Below is a small trained network, with its code and all its weights. Each question gives an input and a target symbol and asks what happens when units are switched off, that is, made to give their printed mean instead of their output.

import numpy as np


def w(rows, s, z=0):
    codes = np.array(rows[::2]) - 128.0
    scale = np.full(codes.shape[1], s)
    scale[-1] = z or s
    return codes * scale


def norm(h):
    return h / np.sqrt((h * h).mean(-1, keepdims=True) + 1e-5)


def f(y):
    return y / 2 * (1 + np.tanh(0.7978845608 * (y + 0.044715 * y**3)))


def softmax(a):
    e = np.exp(a - a.max(-1, keepdims=True))
    return e / e.sum(-1, keepdims=True)


def log_softmax(a):
    a = a - a.max(-1, keepdims=True)
    return a - np.log(np.exp(a).sum(-1, keepdims=True))


def net(x, mask):
    ids = ['αβγδζηθλμξπσφψω'.index(c) for c in x.split()]
    T = len(ids)
    res = E[ids] + P[:T]
    r = norm(res)
    for j in range(2):
        rows = slice(2 * j, 2 * j + 2)
        q, k, v = (r @ M[0][rows].T for M in (Q, K, V))
        z = softmax(np.where(np.tri(T) > 0, q @ k.T / 2**0.5, -1e9)) @ v
        o = O[0][rows]
        res = res + np.where(mask[j], z, o[:, -1]) @ o[:, :-1]
    y = f(norm(res) @ A[0][:, :-1].T + A[0][:, -1])
    res = res + np.where(mask[2:6], y, B[0][:, -1]) @ B[0][:, :-1]
    return log_softmax(norm(res)[-1] @ U[:, :-1].T + U[:, -1])


Q, K, V, O, A, B = {}, {}, {}, {}, {}, {}
E = w([
[120,144,129,139],'α',
[120,142,129,134],'β',
[247,170,67,3],'γ',
[120,144,129,138],'δ',
[132,130,109,124],'ζ',
[119,145,130,137],'η',
[132,129,110,121],'θ',
[132,132,109,131],'λ',
[115,141,134,116],'μ',
[155,162,122,166],'ξ',
[108,130,131,142],'π',
[130,122,116,119],'σ',
[103,123,133,127],'φ',
[139,117,118,117],'ψ',
[142,117,117,137],'ω',
],0.004)
P = w([
[27,169,12,131],'0',
[213,2,44,64],'1',
[186,34,95,151],'2',
[169,93,169,126],'3',
[164,89,196,119],'4',
[170,80,217,121],'5',
[181,76,220,124],'6',
[177,78,213,130],'7',
],0.00057)
Q[0] = w([
[240,31,4,118],'h0',
[162,83,71,78],'h0',
[227,117,96,170],'h1',
[3,228,243,157],'h1',
],0.0066)
K[0] = w([
[73,178,31,115],'h0',
[73,191,76,175],'h0',
[86,191,103,65],'h1',
[193,36,254,137],'h1',
],0.0062)
V[0] = w([
[187,12,102,194],'h0',
[90,239,149,203],'h0',
[3,112,122,14],'h1',
[55,43,126,197],'h1',
],0.0029)
O[0] = w([
[85,106,80,57,145],'h0',
[170,88,116,203,97],'h0',
[106,158,188,95,253],'h1',
[47,4,164,157,161],'h1',
],0.0041,0.00056)
A[0] = w([
[241,101,189,169,191],'n0',
[181,80,193,58,254],'n1',
[39,39,251,229,82],'n2',
[179,133,177,114,239],'n3',
],0.0025,0.0012)
B[0] = w([
[61,178,41,120,211],'n0',
[52,164,106,191,248],'n1',
[253,93,208,38,176],'n2',
[77,160,132,148,216],'n3',
],0.0021,0.0011)
U = w([
[180,93,124,179,45],'α',
[173,117,135,168,12],'β',
[255,188,58,22,171],'γ',
[168,93,121,176,43],'δ',
[101,150,103,133,6],'ζ',
[179,124,111,176,67],'η',
[88,164,109,122,22],'θ',
[118,117,65,163,54],'λ',
[144,247,203,181,239],'μ',
[171,136,30,184,219],'ξ',
[154,20,211,133,211],'π',
[73,150,169,91,109],'σ',
[130,68,221,85,160],'φ',
[63,137,113,44,151],'ψ',
[50,26,42,52,214],'ω',
],0.0071,0.0022)

Each question gives the input, a string of symbols that net reads in full, and the target symbol t.
The units are the heads (2 rows each of Q, K, V and O) and the neurons (one row each of A and B). Each row of codes is followed by its name. A weight is (code - 128) times the scale printed after its matrix; where a second scale follows, it is the last column's (O, A, B and U).
mask holds one flag per unit, heads first, then neurons. A switched-off unit (its flag False) gives its mean, the last column of its rows in O or B, instead of its output. The means were averaged over made-up inputs and are rounded, as every weight is.
A unit's drop is (log p(t) with every unit on - log p(t) with that unit switched off) / (log p(t) with every unit on - log p(t) with every unit switched off).
The circuit of an input: a set's keep is (log p(t) with only the set's units on - log p(t) with every unit switched off) / (log p(t) with every unit on - log p(t) with every unit switched off). Starting from all 6 units, units are removed one at a time, each time the one whose removal leaves the highest keep (on an exact tie, the one counted first), for as long as the keep stays at least 0.8.
circuit, biggest first: the units of the circuit, biggest drop first
most important unit: the unit with the biggest drop
k most important neurons: the k neurons with the biggest drops, biggest first
which heads matter: for each layer, one digit per head in row order, 1 if its drop is at least 0.15 and else 0, layers parted by /
drop of u: that unit's drop, to one decimal
input ψ μ β λ μ π, target π: most important unit	n2
input μ ξ γ μ ζ ψ ω φ, target ω: circuit, biggest first	[h0, h1]
input π λ ω, target π: which heads matter	01
input π α β ψ σ, target π: which heads matter	01
input β π β μ φ ω ω δ, target ω: circuit, biggest first	[h0, h1]
input μ λ η γ λ, target μ: which heads matter	11
input μ θ λ δ ζ π δ, target π: which heads matter	01
input α λ δ γ β ω η, target ω: which heads matter	11
input ψ α ξ π μ, target π: circuit, biggest first	[h1, n2]
input π θ φ α δ π μ, target π: circuit, biggest first	[h1, h0]
input γ ξ γ σ, target γ: drop of h1	1.7
input μ ω γ π, target ω: drop of h1	0.3
input μ δ μ, target μ: drop of h0	0.3
input μ ξ ψ, target μ: most important neuron	[n0]
